Below is a small trained network, with its code and all its weights. Each question gives an input and a target symbol and asks what happens when units are switched off, that is, made to give their printed mean instead of their output.

import numpy as np


def w(rows, s, z=0):
    codes = np.array(rows[::2]) - 128.0
    scale = np.full(codes.shape[1], s)
    scale[-1] = z or s
    return codes * scale


def f(y):
    return y / 2 * (1 + np.tanh(0.7978845608 * (y + 0.044715 * y**3)))


def softmax(a):
    e = np.exp(a - a.max(-1, keepdims=True))
    return e / e.sum(-1, keepdims=True)


def log_softmax(a):
    a = a - a.max(-1, keepdims=True)
    return a - np.log(np.exp(a).sum(-1, keepdims=True))


def net(x, mask):
    ids = ['αγδεζηθμξστψω'.index(c) for c in x.split()]
    T = len(ids)
    res = E[ids] + P[:T]
    r = res
    for j in range(3):
        rows = slice(3 * j, 3 * j + 3)
        q, k, v = (r @ M[0][rows].T for M in (Q, K, V))
        z = softmax(np.where(np.tri(T) > 0, q @ k.T / 3**0.5, -1e9)) @ v
        o = O[0][rows]
        res = res + np.where(mask[j], z, o[:, -1]) @ o[:, :-1]
    y = f(res @ A[0][:, :-1].T + A[0][:, -1])
    res = res + np.where(mask[3:19], y, B[0][:, -1]) @ B[0][:, :-1]
    return log_softmax(res[-1] @ U[:, :-1].T + U[:, -1])


Q, K, V, O, A, B = {}, {}, {}, {}, {}, {}
E = w([
[135,201,168,127,117,90,172,123],'α',
[153,119,150,244,168,127,142,81],'γ',
[122,183,89,88,107,86,142,144],'δ',
[128,137,179,175,147,103,194,108],'ε',
[158,117,174,197,98,151,193,54],'ζ',
[150,168,131,134,85,89,136,62],'η',
[156,99,69,179,165,168,132,89],'θ',
[154,129,123,119,154,155,201,123],'μ',
[103,37,80,94,158,22,160,137],'ξ',
[97,97,54,171,105,14,75,53],'σ',
[113,191,186,189,242,129,158,212],'τ',
[86,132,55,171,229,113,70,194],'ψ',
[1,152,101,155,91,14,113,151],'ω',
],0.0081)
P = w([
[196,191,119,2,168,93,180,81],'0',
[234,97,123,211,101,97,145,173],'1',
[101,145,89,224,159,146,202,113],'2',
[129,72,204,124,228,96,98,83],'3',
[169,77,102,181,60,103,155,200],'4',
[49,145,70,219,160,142,195,108],'5',
[86,61,201,114,244,68,77,93],'6',
[144,67,119,175,49,71,135,196],'7',
[15,147,74,213,156,120,182,113],'8',
[55,64,212,118,252,49,59,107],'9',
[188,116,123,146,32,76,125,162],'10',
],0.0084)
Q[0] = w([
[169,50,177,42,118,125,82,132],'h1',
[146,171,71,178,53,129,148,203],'h1',
[132,101,189,96,150,91,105,58],'h1',
[82,187,31,206,75,141,241,119],'h2',
[152,100,120,192,144,2,201,110],'h2',
[64,159,175,108,238,111,94,32],'h2',
[74,153,115,69,188,157,120,63],'h3',
[83,125,159,89,189,149,102,74],'h3',
[147,144,67,116,44,207,128,186],'h3',
],0.0088)
K[0] = w([
[146,224,148,112,133,181,119,106],'h1',
[56,74,159,188,179,157,77,173],'h1',
[144,176,120,66,133,119,158,34],'h1',
[15,29,114,190,61,8,94,136],'h2',
[39,172,83,79,177,74,117,87],'h2',
[228,148,58,20,84,51,177,100],'h2',
[251,148,127,129,74,152,165,89],'h3',
[233,191,151,67,40,147,181,63],'h3',
[55,70,180,254,72,149,96,172],'h3',
],0.0088)
V[0] = w([
[172,193,108,151,116,146,65,121],'h1',
[164,174,167,52,115,169,148,82],'h1',
[111,127,110,65,92,181,155,118],'h1',
[186,49,80,142,110,142,122,14],'h2',
[145,165,217,216,171,197,112,114],'h2',
[64,163,101,144,44,78,45,87],'h2',
[77,70,99,193,216,80,117,156],'h3',
[112,133,40,84,195,131,115,187],'h3',
[133,151,254,117,134,92,163,122],'h3',
],0.0087)
O[0] = w([
[128,210,66,160,118,128,46,158,80],'h1',
[66,149,176,113,126,112,102,158,68],'h1',
[63,97,162,114,117,164,106,161,30],'h1',
[77,123,187,44,138,166,40,1,128],'h2',
[170,174,198,199,83,95,78,128,4],'h2',
[55,208,12,159,144,141,120,106,105],'h2',
[225,101,105,141,122,90,136,72,208],'h3',
[205,89,98,102,152,180,115,179,188],'h3',
[95,162,191,147,186,59,193,144,202],'h3',
],0.0093,0.0034)
A[0] = w([
[68,181,194,91,128,194,16,47,84],'n1',
[173,129,136,141,2,117,10,73,219],'n2',
[77,139,97,125,182,130,148,46,234],'n3',
[106,111,153,215,122,190,195,136,207],'n4',
[123,144,63,116,132,153,146,54,56],'n5',
[37,165,172,90,138,197,44,114,64],'n6',
[154,107,156,134,59,84,139,41,193],'n7',
[130,114,136,48,155,135,170,151,82],'n8',
[177,158,50,151,87,144,109,216,184],'n9',
[126,132,232,32,138,101,125,125,2],'n10',
[58,65,134,30,147,204,73,138,50],'n11',
[16,168,111,122,141,122,116,206,75],'n12',
[162,184,107,230,95,110,139,138,194],'n13',
[209,64,184,112,91,117,79,150,218],'n14',
[31,212,57,169,164,200,139,69,40],'n15',
[107,130,185,84,164,132,58,52,114],'n16',
],0.0065,0.0028)
B[0] = w([
[204,143,16,140,72,66,152,139,152],'n1',
[46,122,102,134,188,232,193,101,175],'n2',
[157,187,97,125,166,150,112,102,253],'n3',
[83,151,80,71,110,181,157,189,189],'n4',
[105,169,159,149,139,106,144,148,182],'n5',
[143,164,40,128,59,81,175,202,164],'n6',
[110,137,152,60,191,138,142,141,222],'n7',
[105,85,167,151,109,146,122,81,175],'n8',
[90,80,127,208,90,99,118,78,197],'n9',
[98,103,144,255,95,111,97,82,201],'n10',
[102,139,126,134,17,224,90,156,193],'n11',
[112,144,122,98,171,138,178,182,182],'n12',
[86,130,186,176,80,169,130,155,249],'n13',
[206,138,130,82,108,205,56,185,220],'n14',
[209,212,214,174,124,166,44,161,196],'n15',
[129,166,63,152,100,123,77,80,169],'n16',
],0.0066,0.0054)
U = w([
[130,175,84,63,118,132,69,120,119],'α',
[94,84,193,193,175,86,110,92,39],'γ',
[111,206,75,173,77,160,148,202,48],'δ',
[76,122,173,120,146,85,177,181,90],'ε',
[88,111,200,166,57,180,101,134,140],'ζ',
[172,185,181,151,190,79,39,50,186],'η',
[81,60,155,117,120,219,117,54,169],'θ',
[99,125,128,55,101,202,156,220,218],'μ',
[202,92,110,6,164,91,116,148,250],'ξ',
[93,117,49,55,253,106,219,48,167],'σ',
[204,141,187,142,115,83,127,212,97],'τ',
[183,87,71,153,52,187,49,137,95],'ψ',
[100,82,78,191,34,34,199,89,92],'ω',
],0.0055,0.0022)

Each question gives the input, a string of symbols that net reads in full, and the target symbol t.
The units are the heads (3 rows each of Q, K, V and O) and the neurons (one row each of A and B). Each row of codes is followed by its name. A weight is (code - 128) times the scale printed after its matrix; where a second scale follows, it is the last column's (O, A, B and U).
mask holds one flag per unit, heads first, then neurons. A switched-off unit (its flag False) gives its mean, the last column of its rows in O or B, instead of its output. The means were averaged over made-up inputs and are rounded, as every weight is.
A unit's drop is (log p(t) with every unit on - log p(t) with that unit switched off) / (log p(t) with every unit on - log p(t) with every unit switched off).
The circuit of an input: a set's keep is (log p(t) with only the set's units on - log p(t) with every unit switched off) / (log p(t) with every unit on - log p(t) with every unit switched off). Starting from the 12 units with the biggest drops (on a tie, the unit counted first), units are removed one at a time, each time the one whose removal leaves the highest keep (on an exact tie, the one counted first), for as long as the keep stays at least 0.8.
circuit, biggest first: the units of the circuit, biggest drop first
unit that matters most: the unit with the biggest drop
top k neurons: the k neurons with the biggest drops, biggest first
heads that matter: for each layer, one digit per head in row order, 1 if its drop is at least 0.15 and else 0, layers parted by /
input γ ω τ τ ψ δ θ α τ ζ, target η: circuit, biggest first -> (h2 n16 n11)
input μ θ ψ ζ ξ τ τ, target ζ: heads that matter -> 111
input τ δ τ ξ ξ α θ θ α δ, target τ: circuit, biggest first -> (h2)
input α ε α ζ θ ξ δ, target ε: heads that matter -> 111
input τ σ δ δ ψ, target ψ: circuit, biggest first -> (h3 h1)
input ψ ε δ ψ γ, target ψ: circuit, biggest first -> (h3 n14)
input α γ ε ξ ξ σ τ ψ δ ξ μ, target ξ: circuit, biggest first -> (h3 n7 n10)
input ξ ε δ, target σ: heads that matter -> 010
input γ μ ξ ξ μ, target ξ: heads that matter -> 011
input α α ξ ω τ, target ω: heads that matter -> 010
input ω μ α σ ξ, target σ: heads that matter -> 010
input θ η ξ α ξ τ η, target ψ: top 2 neurons -> (n1 n11)
input ε ξ ξ ε ξ τ, target σ: heads that matter -> 110
input σ ω ω ζ η γ, target δ: circuit, biggest first -> (h2 n4 n15)
input τ γ τ ζ μ ε ψ γ θ α, target τ: top neuron -> (n14)
input δ ξ ψ δ γ η δ ε ζ η, target μ: heads that matter -> 111
input ξ α η ξ ζ ξ γ δ, target ξ: heads that matter -> 101
input ε θ γ σ α, target σ: heads that matter -> 011
input δ ψ σ δ, target μ: circuit, biggest first -> (h3 h1 h2)
input ε τ ψ θ ω γ, target δ: circuit, biggest first -> (h2 n15)
input μ τ τ η ξ μ ξ η σ γ σ, target σ: top 2 neurons -> (n2 n7)
input δ γ α σ, target μ: heads that matter -> 111
input η μ ξ δ ε δ ω ψ ξ ε, target δ: unit that matters most -> h3
input ζ ω θ, target δ: heads that matter -> 010
input μ ω θ σ δ μ τ τ σ ζ, target ζ: top 2 neurons -> (n10 n11)
input ξ μ ζ η μ ψ μ τ ω γ γ, target ω: circuit, biggest first -> (h2 n9 n15)
